Here is a tiny trained network, its code and every weight. The questions are about switching its units off for an input and a class, where a switched-off unit gives its printed mean instead of its output.

import numpy as np


def w(rows, s, z=0):
    codes = np.array(rows[::2]) - 128.0
    scale = np.full(codes.shape[1], s)
    scale[-1] = z or s
    return codes * scale


def f(y):
    return y / 2 * (1 + np.tanh(0.7978845608 * (y + 0.044715 * y**3)))


def log_softmax(a):
    a = a - a.max(-1, keepdims=True)
    return a - np.log(np.exp(a).sum(-1, keepdims=True))


def net(x, mask):
    res = np.array(x, float).reshape(1, 6) / 4 @ E
    y = f(res @ A[0][:, :-1].T + A[0][:, -1])
    res = res + np.where(mask, y, B[0][:, -1]) @ B[0][:, :-1]
    return log_softmax(res[-1] @ U[:, :-1].T + U[:, -1])


A, B = {}, {}
E = w([
[107,160,199,161,104,186,200,184,51,7,78,212],'x0',
[75,190,51,2,91,208,90,148,53,144,124,116],'x1',
[112,104,141,139,108,153,147,98,118,125,108,78],'x2',
[173,215,146,102,174,27,88,59,74,74,37,77],'x3',
[130,141,192,76,216,181,215,65,106,188,158,139],'x4',
[140,119,134,122,132,154,103,104,135,111,126,136],'x5',
],0.0095)
A[0] = w([
[139,137,194,70,221,148,179,78,117,188,160,135,28],'N0',
[124,111,123,127,105,123,138,135,130,144,153,156,54],'N1',
[173,158,150,93,162,84,125,98,86,115,112,98,89],'N2',
[136,76,124,116,114,148,154,168,171,138,125,143,68],'N3',
[158,92,91,105,139,90,58,100,181,217,160,68,70],'N4',
[198,64,200,181,155,69,140,134,142,130,142,122,22],'N5',
[134,92,128,119,127,123,108,113,111,131,128,166,63],'N6',
[95,182,43,2,104,191,89,159,67,135,128,84,2],'N7',
[70,112,147,140,123,131,116,141,142,135,158,137,76],'N8',
[151,128,169,148,120,163,169,189,50,41,102,184,50],'N9',
[130,175,130,132,143,61,80,80,134,120,62,119,128],'N10',
[85,88,114,147,91,198,145,177,201,184,170,164,128],'N11',
[94,84,104,159,116,183,131,161,157,160,183,135,129],'N12',
[118,34,104,96,141,143,155,150,158,127,144,137,121],'N13',
[159,207,125,104,188,53,105,99,102,98,36,67,127],'N14',
[145,126,149,82,200,136,201,67,132,152,136,136,56],'N15',
[184,57,172,220,185,74,153,111,208,95,139,126,53],'N16',
[140,83,55,178,60,94,52,142,116,90,95,118,45],'N17',
[122,127,100,151,7,76,63,166,181,75,100,94,37],'N18',
[119,90,117,114,117,103,131,122,111,144,125,161,69],'N19',
[141,127,129,129,129,137,129,143,131,141,108,116,96],'N20',
[121,99,118,136,118,153,132,147,143,162,193,141,92],'N21',
[120,58,77,133,74,150,146,167,153,121,143,146,106],'N22',
[139,115,33,128,165,108,114,59,149,185,163,90,50],'N23',
[115,111,147,135,175,147,128,97,104,155,127,127,45],'N24',
],0.0097,0.0037)
B[0] = w([
[63,156,94,162,238,124,110,218,106,149,216,97,200],'N0',
[133,127,148,132,115,134,103,106,100,130,128,131,134],'N1',
[165,102,153,151,107,144,76,129,176,168,124,119,187],'N2',
[148,123,143,120,123,144,92,124,158,135,113,122,153],'N3',
[22,188,156,219,81,145,199,82,176,33,35,207,222],'N4',
[160,95,71,72,113,95,196,119,81,115,125,98,201],'N5',
[147,151,121,130,121,130,133,110,132,130,130,118,123],'N6',
[182,46,25,23,105,32,195,76,59,111,111,112,221],'N7',
[145,137,162,88,145,150,119,127,143,130,113,128,140],'N8',
[61,231,126,183,88,148,155,94,188,71,64,201,234],'N9',
[212,103,198,157,88,131,55,169,161,168,135,127,210],'N10',
[190,104,210,136,89,151,93,139,138,169,124,124,207],'N11',
[164,122,182,110,96,144,70,142,175,167,115,96,187],'N12',
[122,129,151,125,96,135,83,117,108,175,141,143,165],'N13',
[174,80,254,118,83,203,65,141,166,173,122,103,251],'N14',
[101,162,94,180,185,120,110,184,115,149,190,97,184],'N15',
[201,79,23,10,100,66,176,75,74,90,129,135,235],'N16',
[89,172,68,191,209,142,120,170,56,185,212,94,202],'N17',
[65,166,86,163,236,147,143,188,98,163,188,78,214],'N18',
[144,149,153,122,115,113,128,127,122,105,179,156,124],'N19',
[167,140,125,137,147,126,109,150,100,103,127,156,125],'N20',
[165,137,166,116,139,141,94,147,168,119,130,121,166],'N21',
[136,86,144,150,140,131,75,126,128,157,130,110,174],'N22',
[85,183,120,170,73,157,187,98,149,71,61,180,196],'N23',
[141,154,119,148,144,130,119,139,77,114,151,130,143],'N24',
],0.0083,0.016)
U = w([
[191,90,210,144,76,152,72,134,159,184,118,131,241],'0',
[48,198,124,204,78,140,195,111,159,19,41,219,110],'1',
[182,62,11,24,105,67,193,107,104,98,123,131,4],'2',
[76,169,71,198,255,134,130,168,118,174,220,105,164],'3',
],0.0084,0.0013)

Each question gives the input, the list of numbers given to net, and the class t.
The units are the neurons (one row each of A and B). Each row of codes is followed by its name. A weight is (code - 128) times the scale printed after its matrix; where a second scale follows, it is the last column's (A, B and U).
mask holds one flag per neuron, in row order. A switched-off neuron (its flag False) gives its mean, the last column of its row in B, instead of its output. The means were averaged over made-up inputs and are rounded, as every weight is.
A unit's drop is (log p(t) with every unit on - log p(t) with that unit switched off) / (log p(t) with every unit on - log p(t) with every unit switched off).
The circuit of an input: a set's keep is (log p(t) with only the set's units on - log p(t) with every unit switched off) / (log p(t) with every unit on - log p(t) with every unit switched off). Starting from the 12 units with the biggest drops (on a tie, the unit counted first), units are removed one at a time, each time the one whose removal leaves the highest keep (on an exact tie, the one counted first), for as long as the keep stays at least 0.8.
circuit, biggest first: the units of the circuit, biggest drop first
most important unit: the unit with the biggest drop
top k neurons: the k neurons with the biggest drops, biggest first
drop of u: that unit's drop, to one decimal
input [6,4,3,-7,2,7], class 0: circuit, biggest first -> N11
input [-3,3,-8,0,0,-2], class 1: circuit, biggest first -> N4, N23
input [-1,5,8,3,6,-6], class 3: top 2 neurons -> N0, N16
input [-7,4,-5,-6,2,-5], class 1: top 3 neurons -> N4, N23, N14
input [0,0,-3,3,4,-2], class 3: top 3 neurons -> N0, N11, N15
input [4,5,8,-3,-6,-4], class 3: top 3 neurons -> N16, N18, N17
input [5,6,4,-5,3,1], class 2: top 2 neurons -> N7, N14
input [7,8,6,0,-4,-4], class 2: top 2 neurons -> N7, N4
input [-2,4,-7,5,-5,-3], class 0: top 4 neurons -> N14, N10, N0, N16
input [-4,6,-4,-7,4,-5], class 0: top 2 neurons -> N11, N16
input [-1,-6,7,0,6,-5], class 2: top 4 neurons -> N16, N5, N18, N17
input [-8,3,-2,-8,2,-5], class 0: top 2 neurons -> N11, N12
input [5,5,1,0,6,2], class 3: top 3 neurons -> N4, N0, N16
input [-1,3,-4,-2,2,-6], class 2: most important unit -> N14
input [-1,-6,1,5,-8,-6], class 3: drop of N17 -> 1.0
input [-8,5,-1,6,3,0], class 1: drop of N23 -> 0.7
input [4,8,-2,-2,5,-6], class 2: drop of N7 -> 2.5
